Here is a tiny trained network, its code and every weight. The questions are about switching its units off for an input and a class, where a switched-off unit gives its printed mean instead of its output.

import numpy as np


def w(rows, s, z=0):
    codes = np.array(rows[::2]) - 128.0
    scale = np.full(codes.shape[1], s)
    scale[-1] = z or s
    return codes * scale


def norm(h):
    return h / np.sqrt((h * h).mean(-1, keepdims=True) + 1e-5)


def f(y):
    return y / 2 * (1 + np.tanh(0.7978845608 * (y + 0.044715 * y**3)))


def log_softmax(a):
    a = a - a.max(-1, keepdims=True)
    return a - np.log(np.exp(a).sum(-1, keepdims=True))


def net(x, mask):
    res = np.array(x, float).reshape(1, 8) / 4 @ E
    u = 0
    for l in range(4):
        y = f(norm(res) @ A[l][:, :-1].T + A[l][:, -1])
        res = res + np.where(mask[u : u + 3], y, B[l][:, -1]) @ B[l][:, :-1]
        u += 3
    return log_softmax(norm(res)[-1] @ U[:, :-1].T + U[:, -1])


A, B = {}, {}
E = w([
[151,58,109],'x0',
[53,112,68],'x1',
[174,76,142],'x2',
[100,92,136],'x3',
[100,159,154],'x4',
[97,77,79],'x5',
[123,159,255],'x6',
[241,104,47],'x7',
],0.0082)
A[0] = w([
[64,52,172,148],'0.n0',
[144,3,218,254],'0.n1',
[251,39,191,179],'0.n2',
],0.014,0.0076)
B[0] = w([
[37,105,65,188],'0.n0',
[92,253,27,254],'0.n1',
[184,216,104,250],'0.n2',
],0.016,0.0082)
A[1] = w([
[158,127,198,232],'1.n0',
[135,150,5,190],'1.n1',
[66,137,181,252],'1.n2',
],0.013,0.0023)
B[1] = w([
[25,137,181,127],'1.n0',
[162,15,202,254],'1.n1',
[10,227,201,159],'1.n2',
],0.011)
A[2] = w([
[249,46,93,241],'2.n0',
[132,187,198,136],'2.n1',
[165,126,124,1],'2.n2',
],0.012,0.0057)
B[2] = w([
[130,21,222,254],'2.n0',
[189,145,213,175],'2.n1',
[129,254,67,112],'2.n2',
],0.0073,0.007)
A[3] = w([
[173,143,111,9],'3.n0',
[138,161,141,2],'3.n1',
[115,152,246,105],'3.n2',
],0.012,0.0043)
B[3] = w([
[189,255,108,112],'3.n0',
[168,132,143,93],'3.n1',
[74,112,200,252],'3.n2',
],0.0088,0.0025)
U = w([
[185,29,120,193],'0',
[118,169,207,125],'1',
[121,121,115,1],'2',
[190,158,56,210],'3',
[61,129,6,125],'4',
[78,120,174,139],'5',
],0.019,0.0096)

Each question gives the input, the list of numbers given to net, and the class t.
The units are the neurons (one row each of A and B). Each row of codes is followed by its name. A weight is (code - 128) times the scale printed after its matrix; where a second scale follows, it is the last column's (A, B and U).
mask holds one flag per neuron, layer by layer. A switched-off neuron (its flag False) gives its mean, the last column of its row in B, instead of its output. The means were averaged over made-up inputs and are rounded, as every weight is.
A unit's drop is (log p(t) with every unit on - log p(t) with that unit switched off) / (log p(t) with every unit on - log p(t) with every unit switched off).
The circuit of an input: a set's keep is (log p(t) with only the set's units on - log p(t) with every unit switched off) / (log p(t) with every unit on - log p(t) with every unit switched off). Starting from all 12 units, units are removed one at a time, each time the one whose removal leaves the highest keep (on an exact tie, the one counted first), for as long as the keep stays at least 0.8.
circuit, biggest first: the units of the circuit, biggest drop first
k most important neurons: the k neurons with the biggest drops, biggest first
k most important neurons of layer l: the k neurons of layer l with the biggest drops, biggest first
drop when u is switched off: that unit's drop, to one decimal
input [-4,-1,-2,6,1,0,2,8], class 1: most important neuron of layer 0	0.n1
input [4,5,-1,2,6,0,6,-8], class 4: circuit, biggest first	0.n0; 0.n1
input [2,-2,8,-8,-1,-7,6,-6], class 3: circuit, biggest first	0.n1; 0.n2
input [-2,-5,-7,1,-5,-4,-4,-3], class 5: 4 most important neurons	0.n2; 0.n1; 3.n2; 1.n0
input [1,-4,-6,4,-5,-1,3,-8], class 4: 2 most important neurons	0.n0; 0.n1
input [-7,-4,3,2,6,6,-4,-2], class 5: 3 most important neurons	0.n1; 0.n2; 1.n2
input [5,-3,-5,0,8,-4,-7,-4], class 5: 3 most important neurons	0.n1; 0.n2; 3.n2
input [8,-1,-4,-5,-1,-3,-5,8], class 0: 3 most important neurons	2.n0; 0.n1; 1.n1
input [4,-1,1,8,5,0,-5,7], class 0: 2 most important neurons	1.n1; 2.n0
input [-1,-2,-3,-6,-3,0,-1,8], class 0: 2 most important neurons	0.n1; 2.n0
input [0,-6,6,1,7,2,-1,-7], class 4: 2 most important neurons of layer 0	0.n1; 0.n0
input [4,8,-2,6,6,-1,2,-7], class 4: 2 most important neurons	0.n0; 2.n0
input [8,6,8,7,3,6,5,7], class 3: 2 most important neurons	0.n1; 0.n2
input [2,-4,-7,8,0,0,-7,-3], class 5: circuit, biggest first	0.n1
input [0,2,0,7,5,7,6,-5], class 4: 2 most important neurons of layer 0	0.n0; 0.n1
input [3,1,5,6,0,1,4,0], class 4: drop when 0.n0 is switched off	0.1
input [2,7,0,-7,5,1,-5,3], class 0: drop when 3.n1 is switched off	0.0
input [-1,8,7,-6,4,0,3,4], class 0: drop when 1.n2 is switched off	0.1
